Below are the code and all the weights of a small trained network. Each question names an input and a class and asks about switching units off, where a switched-off unit gives its printed mean instead of its output.

import numpy as np


def w(rows, s, z=0):
    codes = np.array(rows[::2]) - 128.0
    scale = np.full(codes.shape[1], s)
    scale[-1] = z or s
    return codes * scale


def f(y):
    return np.maximum(y, 0)


def log_softmax(a):
    a = a - a.max(-1, keepdims=True)
    return a - np.log(np.exp(a).sum(-1, keepdims=True))


def net(x, mask):
    res = np.array(x, float).reshape(1, 5) / 4 @ E
    y = f(res @ A[0][:, :-1].T + A[0][:, -1])
    res = res + np.where(mask, y, B[0][:, -1]) @ B[0][:, :-1]
    return log_softmax(res[-1] @ U[:, :-1].T + U[:, -1])


A, B = {}, {}
E = w([
[127,120,134,126,121],'x0',
[127,3,76,167,139],'x1',
[168,162,90,142,155],'x2',
[120,210,92,218,48],'x3',
[160,125,108,114,114],'x4',
],0.011)
A[0] = w([
[143,91,147,206,152,131],'neuron 1',
[140,137,143,254,14,145],'neuron 2',
[133,205,212,112,163,127],'neuron 3',
[106,81,62,151,125,6],'neuron 4',
[200,147,209,120,68,142],'neuron 5',
[144,146,190,33,14,102],'neuron 6',
[76,172,96,223,101,214],'neuron 7',
[77,36,54,185,113,28],'neuron 8',
[121,112,170,96,198,254],'neuron 9',
],0.0094,0.00088)
B[0] = w([
[108,220,73,197,103,180],'neuron 1',
[202,53,175,70,254,254],'neuron 2',
[36,213,102,187,75,205],'neuron 3',
[129,128,17,177,74,197],'neuron 4',
[73,153,84,115,89,174],'neuron 5',
[123,119,147,171,115,194],'neuron 6',
[180,91,136,132,233,226],'neuron 7',
[48,173,120,145,72,253],'neuron 8',
[85,48,186,96,203,217],'neuron 9',
],0.0077,0.0082)
U = w([
[171,98,171,101,109,254],'0',
[97,165,94,171,7,2],'1',
],0.014,0.00058)

Each question gives the input, the list of numbers given to net, and the class t.
The units are the neurons (one row each of A and B). Each row of codes is followed by its name. A weight is (code - 128) times the scale printed after its matrix; where a second scale follows, it is the last column's (A, B and U).
mask holds one flag per neuron, in row order. A switched-off neuron (its flag False) gives its mean, the last column of its row in B, instead of its output. The means were averaged over made-up inputs and are rounded, as every weight is.
A unit's drop is (log p(t) with every unit on - log p(t) with that unit switched off) / (log p(t) with every unit on - log p(t) with every unit switched off).
The circuit of an input: a set's keep is (log p(t) with only the set's units on - log p(t) with every unit switched off) / (log p(t) with every unit on - log p(t) with every unit switched off). Starting from all 9 units, units are removed one at a time, each time the one whose removal leaves the highest keep (on an exact tie, the one counted first), for as long as the keep stays at least 0.8.
units of the circuit, in order: the units of the circuit, biggest drop first
unit that matters most: the unit with the biggest drop
k most important neurons: the k neurons with the biggest drops, biggest first
drop when u is switched off: that unit's drop, to one decimal
input [-4,-8,-6,8,6], class 0: 3 most important neurons => [neuron 2; neuron 7; neuron 8]
input [1,2,3,2,-1], class 0: units of the circuit, in order => [neuron 3]
input [3,2,-2,-1,-7], class 1: 2 most important neurons => [neuron 2; neuron 7]
input [3,-1,5,2,-6], class 0: units of the circuit, in order => [neuron 8; neuron 4]
input [3,6,-5,-4,-5], class 1: 2 most important neurons => [neuron 2; neuron 8]
input [-5,-7,-8,-4,4], class 1: 2 most important neurons => [neuron 3; neuron 2]
input [3,5,-6,5,-2], class 0: 3 most important neurons => [neuron 2; neuron 7; neuron 3]
input [-6,-7,-3,8,0], class 0: 2 most important neurons => [neuron 2; neuron 7]
input [5,-2,8,-1,3], class 1: 3 most important neurons => [neuron 2; neuron 7; neuron 9]
input [5,-7,4,-6,6], class 1: 4 most important neurons => [neuron 3; neuron 2; neuron 7; neuron 5]
input [8,-7,7,-6,-6], class 1: 3 most important neurons => [neuron 3; neuron 2; neuron 7]
input [2,-7,2,-6,7], class 1: 4 most important neurons => [neuron 3; neuron 2; neuron 7; neuron 5]
input [7,-5,-7,7,3], class 0: drop when neuron 2 is switched off => 0.8
input [6,6,0,8,4], class 0: drop when neuron 2 is switched off => 1.4
input [6,-7,4,-4,-6], class 1: drop when neuron 3 is switched off => 0.8
input [-1,1,2,4,-4], class 0: drop when neuron 1 is switched off => 0.0
input [-8,-1,4,2,-3], class 0: unit that matters most => neuron 8
